[  8  11  35  11  -3 -20  -3  18 -16   7  -2 -17  34 -12  -5  27   9   4
  30   7   2  31  15 -13  -8   0   0  27  14 -28  -1 -23  -2   7  -8  27
  19  19 -23 -37 -24] -> L
[ 19 -12   7  -7  29  20   6   7  -9   1  10  19  -5  14 -39  15  -8 -14
 -16 -42  -8 -18   0 -19  -2   9  -7  -3 -18  20  -8   8  14 -11  -1 -35
  -2  31   8  13  15] -> K
[  6  -2   2  -6  27   8  11   4 -12  -5   6  -1  -9  16  -1   1  -1 -16
   5  -8   4  -7  -2   1  -3 -11   5  -8  -3   1   0  15  -6   9   4 -13
   9   6  14   5  15] -> S
[-25 -20 -22  29  12  55   4 -31 -39 -20  31  -5 -36  57 -27  20 -20  34
 -14 -22   6 -28   5   2 -36 -57  73 -23  24   2  60  11 -39  32  17 -55
  48  28  35  54  17] -> E
[  7 -12  -1  -3  18   1   8  17   3  12  31  29   0  -1 -57   0 -12 -33
  -5 -32  -8 -31 -12 -24   1  17  -6   2 -22  24 -34 -14  25 -21  -1 -23
 -10  13 -11  -5 -13] -> Z
[ 12  -1  26 -11  19 -15  12  31   9  19  15  25  25 -25 -60   9  -8 -39
   8 -26 -15  -7 -13 -33  16  29 -28  16 -24  20 -57 -28  27 -25 -10   0
 -11  19 -19 -35 -22] -> Z
[ 22  16  54 -13  21 -38   1  59  21  23 -16  15  54 -35 -18   6  10 -32
  27  -8 -14   7 -11 -25  43  49 -45  24 -26   6 -60 -31  14 -34 -24  31
 -16  13 -25 -67 -23] -> P
[ 13  -6  33  -1  63  12  11  36  -3  18  25  46  13  10 -95  14 -25 -47
  16 -53 -12 -10 -24 -31  -4  22 -26  18 -34  42 -38 -20  13 -22  -3 -31
   1  39   4 -35  -5] -> S
[ 26 -20 -12   7  30   4 -22  24   5   1  38  45  -9  -5 -53 -30  -7 -55
 -10 -47 -13 -64 -19  -6   5  24 -27 -12 -35  13 -34  12  54 -36   4 -40
 -15  15 -13  -1 -15] -> L
[ -2  34  31 -24 -37 -30   7  -7   0   2 -31 -53  28 -39  78  20  38  26
  19  36   8  66  29  13   4   0   1   8  25 -44   9  -6  -6  18  -8  61
   4  -6  -7 -18 -13] -> X
[ 14  15  41 -15 -14 -27   4  22  11   9 -21 -19  45 -39  17  14  17   1
  14  29   0  39  -1   2  10  27 -17  13   6  -6 -12 -13  -7  -5 -17  47
  -5   4 -15 -46 -16] -> B
[  4  -3   8   1  13   3  -3  18  13  11  20  12  16  -4 -29  -4  -9 -12
  -7  -8  -7  -5 -16  -2  -4  19  -6  -4 -11  22  -5   2   6 -16  -8  -1
  -5  14  -8 -17  -4] -> B
[ -4 -21 -14  19  43  45   3  -5 -28   1  29  25 -28  52 -63  19 -28   0
 -28 -52  -7 -31  -1 -24 -29 -24  18  -7  -2  29  28   9  -5   6   9 -60
  14  44  14  36  26] -> K
[ 18   3  42  -3  15 -33  -3  41  23  21 -14  39  57 -45 -46   7  -2 -43
   9 -29 -13   2 -16 -22  32  45 -33  25 -29  20 -71 -24  37 -33 -12  19
 -15  12  -9 -64 -23] -> G
[-13 -18 -78   6  -4  36 -18 -37  -2 -21  36  -5 -51  56  36 -35 -12   6
 -36 -14  12 -59 -16  28  -1 -38  37 -54   3  -1  33  43  -1  14  17 -51
  10 -14  19  76  21] -> E
[  5 -18 -31  30   6  28 -10  -7 -28 -19  36   9 -30  30 -16   0  -6  -5
  -8 -18   5 -42   4   7 -25 -16  30 -11   3  -8  26   9   5   4  11 -35
  12  15   9  39  -3] -> L
[  1  10  28  -5  10  -4  -4  11  11  11   5  -5  36  -3 -15  11  -2   2
   6  -8   4  10 -13 -17  13  -5   3   6  -6   0 -13 -13  -6   1  -3   1
  22  19 -13 -27 -16] -> E
[ 10 -17   5 -11  20  15  -1   7  -8  -7  -6  16  -2  13  -7  -3 -11 -16
  -7 -10  -8 -22  -6  -2   2  -1  -8 -12  -2  10  14   7  -3  -6  -2 -17
   0   4  20  13   1] -> Q
[ -9   2 -24   9   9  22   5 -15  -8  -8  19 -14 -19  41  26  -4  -9   6
   4   0  19   2  -3  16 -13 -19  29  -8   7  -4  29  17 -15  18  13 -11
  13 -11  20  38  13] -> S
[-16 -13 -57   9 -25  28   8 -26 -15 -15  30 -21 -41  31  31 -12  -2  12
 -21  10  12 -38   6  18 -12 -33  45 -26  16 -14  31  23 -10  22   9 -20
   4 -23  19  64   5] -> Z
[  4  10  47  -3  43   8  21  24 -10  19   7  11  28   7 -61  41 -19 -11
  30 -22  -3  35  -9 -32  -8   5  -4  34  -6  19 -17 -28 -16   3  -6  -2
  23  37   3 -42  -4] -> S
[ 15  25  20 -23 -25 -28   0  -4  14   7 -32 -50  34 -15  78   3  28  20
   4  26  16  47  12   5  19   8  -8   6   8 -33   2  13   2  17  -5  47
  -2 -12 -30  -8   3] -> K
[ 20   7  60  -5  35  -5  16  27  -9  21 -13  12  35  -5 -61  46  -7  -7
   9 -33  -9  36   3 -48   0  21 -23  34 -10  19 -23 -33   0  -4  -9   1
   8  56 -19 -41  -2] -> K
[ -2  22  27 -20 -21 -21   7   5  -1  -2 -25 -33  21 -26  58  12  26   8
  14  19   2  38  24  12   9   0 -11  -3  14 -32  -1   1  -2   9 -13  45
  -2  -5  -2 -13 -17] -> X
[ 26  19  34 -31   1 -47  -9  42  43  25 -10   4  60 -58  -2 -14  14 -35
   6   9 -10  26 -27 -11  31  62 -51  13 -25  12 -64 -15  33 -36 -16  44
 -24   5 -44 -73 -14] -> B
[ 10  33  33 -33 -22 -40  -2  16  26  11 -22 -24  39 -50  54  -2  32  -6
  21  17  -1  50  12   4  22  34 -32   8  -4 -28 -34  -7  26 -11  -9  57
 -16  -7 -20 -32 -27] -> X
[  8   0  27  -3  37   3   0  16  -1  17   6  16  15   7 -44  14 -12 -15
  -9 -38  -8   2  -4 -34   3  11 -22   5 -15  21 -12   0  15  -9  -2 -18
  -2  36 -20 -10   9] -> K
[-17 -22 -45  19  14  39  -5 -13 -11 -10  39  15 -37  43 -22 -14 -24   1
 -31 -18  -4 -40  -9  14 -24 -23  22 -33   9  23  36  29  -8  -4   2 -42
   3  10  22  45  22] -> B
[ -1   7  10   7   6  -1   7  24  -4   8  -2  -9   9   6   8  15   3  11
  16   8   0   5  -1  -6  11   8  11  17   6  -4   4 -17 -20   3 -12  16
   2   7   2 -11  -4] -> P
[ -5 -21 -47  -2  -3  14   3  -9  -6  -4  35  12 -34  20 -11 -15 -10 -23
 -17 -21  -4 -52  -5   0  -3  -9  14 -28  -6   6  -2  15  16  -4   3 -32
 -10 -11   9  38   9] -> Z
[-13 -12 -19  24  30  30   0  11 -19   2  19  20 -33  41 -31   9 -21   4
  -6 -23  -9 -35  -6 -12  -6 -17  21  -2   7  17  20  -4 -22   3   1 -35
   7  20  21  22  13] -> P
[ 14   9  44 -17  36 -19  -8  48  24  24  10  47  37 -32 -58 -13  -1 -54
   9 -51 -24   0 -10 -30  19  40 -72   8 -40  23 -69 -14  48 -47 -15   2
 -27  31 -18 -51 -36] -> X
[ 13 -28 -18 -13  22  22  -3   3  -5 -13   4  27 -23  23  -5 -24 -15 -28
 -18 -22  -9 -46 -11   6   3   5 -11 -31 -13  19   9  22   9 -11   2 -34
 -11  -2  15  35   8] -> Q
[  6  -1   2  -3  42  13  -1  17  10  14  29  26   5  19 -39 -11 -17 -30
   7 -33   1 -12 -21 -10  -3  10 -10   3 -28  26 -17   8  14 -13   6 -24
  -1   8   2  -6   1] -> S
[ -6  25  16  -6 -10 -10  14  -7  -8   3 -14 -49  28  11  56  22  15  28
  30  36  24  64  11   9  -5 -19  26  19  23 -30  20  -3 -33  32  -1  40
  26  -8   0  -7   1] -> S
[ 13   2  10 -13  15  -6  -5   7  16   8  13   9  22  -4 -23   4  -3 -13
  -2 -20   0  -4 -18 -14  18   7  -5  -5 -18   9 -24 -10  13 -10  -2  -8
  11  20 -10 -16  -9] -> E
[  6  -4  17  -9  13  -6  15  21   0  14  16  15  16  -9 -43  13 -10 -26
   5 -20  -6  -9  -5 -26  11   9 -11  14 -11  14 -34 -19  12 -14 -12  -3
  -1  11  -9 -23 -19] -> Z
[ 11  -7 -29   5 -27   3  -7 -15 -19 -19  12 -21 -14   8  39   1  16  10
   5  14  11 -10  13  20  -9 -10  23  -8  13 -36  23  14   3  11   1   6
   6  -7   1  29  -4] -> L
[-31  -6 -50  17 -32  30   1 -40 -23 -22  13 -42 -34  37  65  -2  -2  46
 -17  38  14  -3  12  40 -23 -51  57 -33  47 -20  80  37 -41  34   3   1
  20 -22  27  58  30] -> B
[ 18   0  39 -25  14 -11  -1  16   3  12 -24  10  28 -19 -11  14   3  -9
  17   0  -6  26  -5 -23   4  20 -18  18   0   7  -5 -17  -1  -6  -5  14
  -2  16  -6 -28  -8] -> Q
[  0 -21 -25  -4  20  25  -7 -11 -10  -8   6  11 -27  29   4 -18 -14  -8
 -17 -11  -5 -29 -13   6 -10  -9   7 -26   3  12  32  23  -2   3  10 -28
  -3   1  13  41  13] -> Q
[-11  28  -3 -12 -45 -20  -1 -26  -1 -11 -25 -60  -2 -17 114  -8  39  36
   6  46  16  47  33  30  -1 -14  14 -18  32 -52  35  23  -5  29   6  55
  -3 -26  -5  24  -4] -> X
[-27 -17 -65  28 -10  24 -13 -29  -4 -15  16   7 -40  38  31 -30 -17   2
 -31 -11   7 -53  -6  30   0 -31  35 -34  13  -5  32  44   8  11  15 -26
  -4 -30  32  62  24] -> G
[ 16 -11 -53   5 -23   9 -20 -18  -7 -21  27 -10 -31  20  50 -30  17  -6
 -12   7  13 -43   7  32  -3 -11  20 -25   0 -31  22  41  23   3   9 -15
  -3 -22   4  53  -1] -> L
[ -2 -10  -7  15  -2   1   4   2  -4  -5  -2  15   1   1  -8   7  -5  -9
  -8 -15   1 -22  -2   5   6   2  20  -1   0   3  -6   5   7  -1  -1  -2
  -3  -1  20   6   3] -> G
[ 14   7  -9 -12   6 -22 -16  32  34  13   8  10  15  -7  27 -36   6 -26
   0  -4  -6 -25 -18   5  41  35 -28  -7 -26   2 -38  10  28 -33 -12  10
 -29 -19 -14  -9 -12] -> P
[ -9  -8 -32  -2 -17  10  12 -17 -12  -4  13 -20 -26  16  21   0  -2   2
 -11   7   3 -22   6   5  -3 -23  23 -18  17 -13  12   9  -7  20   3  -7
   4 -15   6  34   4] -> Z
[ 28   1  48 -29  20 -20  -7  39  25  14 -12  29  49 -29 -21 -10  -1 -34
  15 -14 -10  12 -17 -21  20  49 -41  21 -27  19 -39 -18  27 -34  -8  14
 -15   9 -16 -44 -27] -> Q
[  3   4  20  -2  -3 -25  -6  18  15  19 -14  17  45 -28 -18  11   1 -18
   9 -13  -5  12 -12 -13  19  22 -12  19  -9   2 -40 -14  17 -13  -9  23
  -8   1  -3 -40 -14] -> G
[  9   2 -15  -8 -15   9   2 -23 -11 -11 -16 -32 -20  18  54   2  13  22
 -16  10  10   4  15  12   1 -13  10 -17  15 -22  31  27  -3  24   7   1
  -2  -4   4  42  22] -> K
[ -3  -5 -10   7  18  15  -7  -1   4   2  29   7  -1  26 -25  -3 -17  -4
 -12 -26   2 -23 -18  -9   0 -10  19 -13  -8  13   1   0   0   3   8 -31
  20  19  -1   8   1] -> E
[ -4   9  59  15  26  -1  17  32 -16  12  -5   1  43 -18 -58  54  -5  14
  18   1  -2  47   5 -31 -22   0   9  32  15  21   6 -35 -35   2 -17  23
  21  51  -7 -61 -13] -> B
[-17   2 -16  23 -13  -1  -6 -12   0  -2  -5  -5   4   6  27  -3  -3   9
  -7   4   8  -6   1  15   6 -14  26  -4  13 -10  13  13   1  12   9  11
   3 -19  14  16   5] -> G
[  9  17   9 -16 -17 -10  -2  -5  11   7 -12 -31  23  -7  47   6  17  19
   4   6  12  36   9   0   7  10   6   7   2 -20   2  11   5   8   0  23
   0  -2 -16   2   5] -> K
[  8  10  23 -15  31 -14   0  22  17  17   7   9  32  -5 -15 -15  -4 -32
  18 -19   0  14 -22 -12  13  22 -30   8 -22  11 -36   0  18 -17   0   6
  -5   3 -20 -34  -6] -> S
[ 30  11  57  -4   1 -29   2  29 -11   8  -8  -1  50 -36 -28  37  18 -10
  34  -1  -2  35  13 -23   2  25 -16  40  -2 -18 -27 -36  13 -12 -15  29
  13  33 -23 -56 -30] -> L
[ 24  -6   3   1   6  -6 -15  10  -3   1  18  12   9 -15 -21   0   8 -21
   8 -21  -4 -18  -2  -4  -4  13  -7   5 -10  -9 -13   2  30 -15  -2  -7
   2  14 -14 -15 -18] -> L
[ -1   6 -17  -9 -34  -2   2 -22  -2 -14  -7 -47   0  21  69   3  11  28
   2  27  17   7   3  24  10 -20  31 -20  21 -32  23   8 -24  29   1  14
  20 -16   4  24   1] -> E
[-29 -14 -73  18 -36  34   8 -52 -31 -27  20 -45 -67  47  67  -9  -3  34
 -25  28  17 -35  17  33 -22 -62  70 -39  44 -33  66  32 -29  47  20 -19
  16 -35  28  91  24] -> Z
[-10  -6  22   9  19   9  23  16 -21  13  18   8   6   1 -62  34 -20  -9
   4 -19  -9  -3   2 -35 -10 -12  11  17   7  14 -12 -33 -13   6  -7 -12
  16  29   2 -17 -11] -> Z
[  3  11   5  -2  13   3   5  -1  -1   2   8 -11   4  10  15   2   3   1
  15   3  13  25  -1   1  -9  -3  19   9   1  -4   5   4  -8  13  11   5
  13   1   5   0   8] -> S
[-20 -27 -65  19  -9  50  18 -40 -39 -22  39  -6 -70  43  -4  12 -14  21
 -24  -9   6 -43  14  10 -36 -50  75 -23  28   2  56  18 -19  31  14 -47
  22  -1  42  75  27] -> Z
[ -8 -11 -63   4   5  37  -1 -30 -11 -19  32  -7 -54  54  39 -28  -6   0
 -19  -3  18 -34  -4  27 -16 -30  40 -34   6  -3  39  49  -5  21  20 -37
   7 -19  30  73  32] -> S
[  9 -10 -17  -7  17  16  -4  -6  -4  -4   5   7 -16  27   8 -15  -3 -14
 -25 -27   0 -31  -3   0   9  -3 -13 -24 -13   7   4  34  16  -5   4 -29
 -11   5  -4  37  19] -> K
[ -4   2  15  -1 -22   0  29  -8 -31  -6 -10 -35  -3  -8  18  43  13  24
  12  30  10  21  30  -4  -9 -27  41  12  34 -24  21 -18 -30  32  -5  20
  22   2  15   5  -5] -> Z
[-11 -16 -29  20  16  48  22 -24 -45 -23  18 -11 -49  57  -2  26 -14  20
   2  -4  14  -5  11  11 -38 -45  59 -10  24   1  53   9 -43  37  15 -32
  29  12  44  51  29] -> S
[ -2  -2 -16  -1  -8   2  -4  -6   5  -5  14  -8   0   0  20 -13   3   4
 -12  13   3  -1  -6  15  -2   2   9 -16   7   6  19  21   1  -6  -3   8
  -4  -3  -3  11  12] -> B
[ 20   6   6 -24   5 -16  -9  11  22  12  -2  -1  22  -6  18 -18  12 -17
 -11 -17   0   0  -6  -8  21  28 -29  -6 -23   0 -26  21  34 -17  -2   3
 -19   3 -28  -2   6] -> K
[   6  -10   22   12   55   22    1   25    0   18   37   47   16   19
 -109   24  -29  -23    1  -63  -11  -24  -28  -39   -6    2    7   16
  -24   43  -23  -34    5  -17    2  -51   27   58    1  -30   -9] -> E
[  3  18 -13 -23 -43 -19  -6 -25  12  -5 -16 -55  18  -6  85  -2  26  32
   6  38  18  31   3  20  17 -14  24 -11  21 -42  12   9 -13  26   1  32
  19 -19  -6   7   1] -> E
[-10 -11 -29   9  -5   0 -10 -10   0   1   2  18  -6   8   2 -11  -6 -12
 -14 -15   0 -26 -10   7   8  -3  10 -13  -1   3  -5  19  14  -2   4  -9
 -12 -10  11  20  12] -> G
[ -7 -17 -12   6  16  41   7 -17 -30 -12   1  -1 -31  38  -1  14 -14  21
  -8   2   3 -10   4   3 -29 -30  40  -7  23   6  60  10 -32  24  11 -30
  20  13  33  45  15] -> Q
[ -9   4  -6  11   7   3  -2  11  -2   2   5  -8  -8   9  21  -1   2  11
   6   5  -1 -13   4   1  12  -8  18  -2  12  -7  15   5 -11   1  -4   1
   4  -2  10   7   8] -> P
[ 26  -5 -11 -37  -7 -11 -12   6  26   0 -12   6   7 -11  42 -37   8 -24
  -2   8  -5  -8 -17  13  25  34 -28 -16 -17  -2 -17  18  26 -15   1   9
 -24 -24  -5  11  -3] -> Q
[ 22 -14  33  25  35  14  11  28 -37  -6  15  23   3   6 -75  38  -8 -17
  15 -33  -7 -18   8 -20 -22   2   5  23  -4   7  -2 -28  -1  -6  -6 -21
  18  49   2 -21 -19] -> L
[ -9  -7 -17   1 -11  -1   8  -6 -10   0  18 -10 -10   6   3  -5  -2  -7
  -6   0  -1 -19   5  -5  -1 -14  13 -12   9  -8   1   4   3   7   2  -5
   0  -8  -4  17   3] -> Z
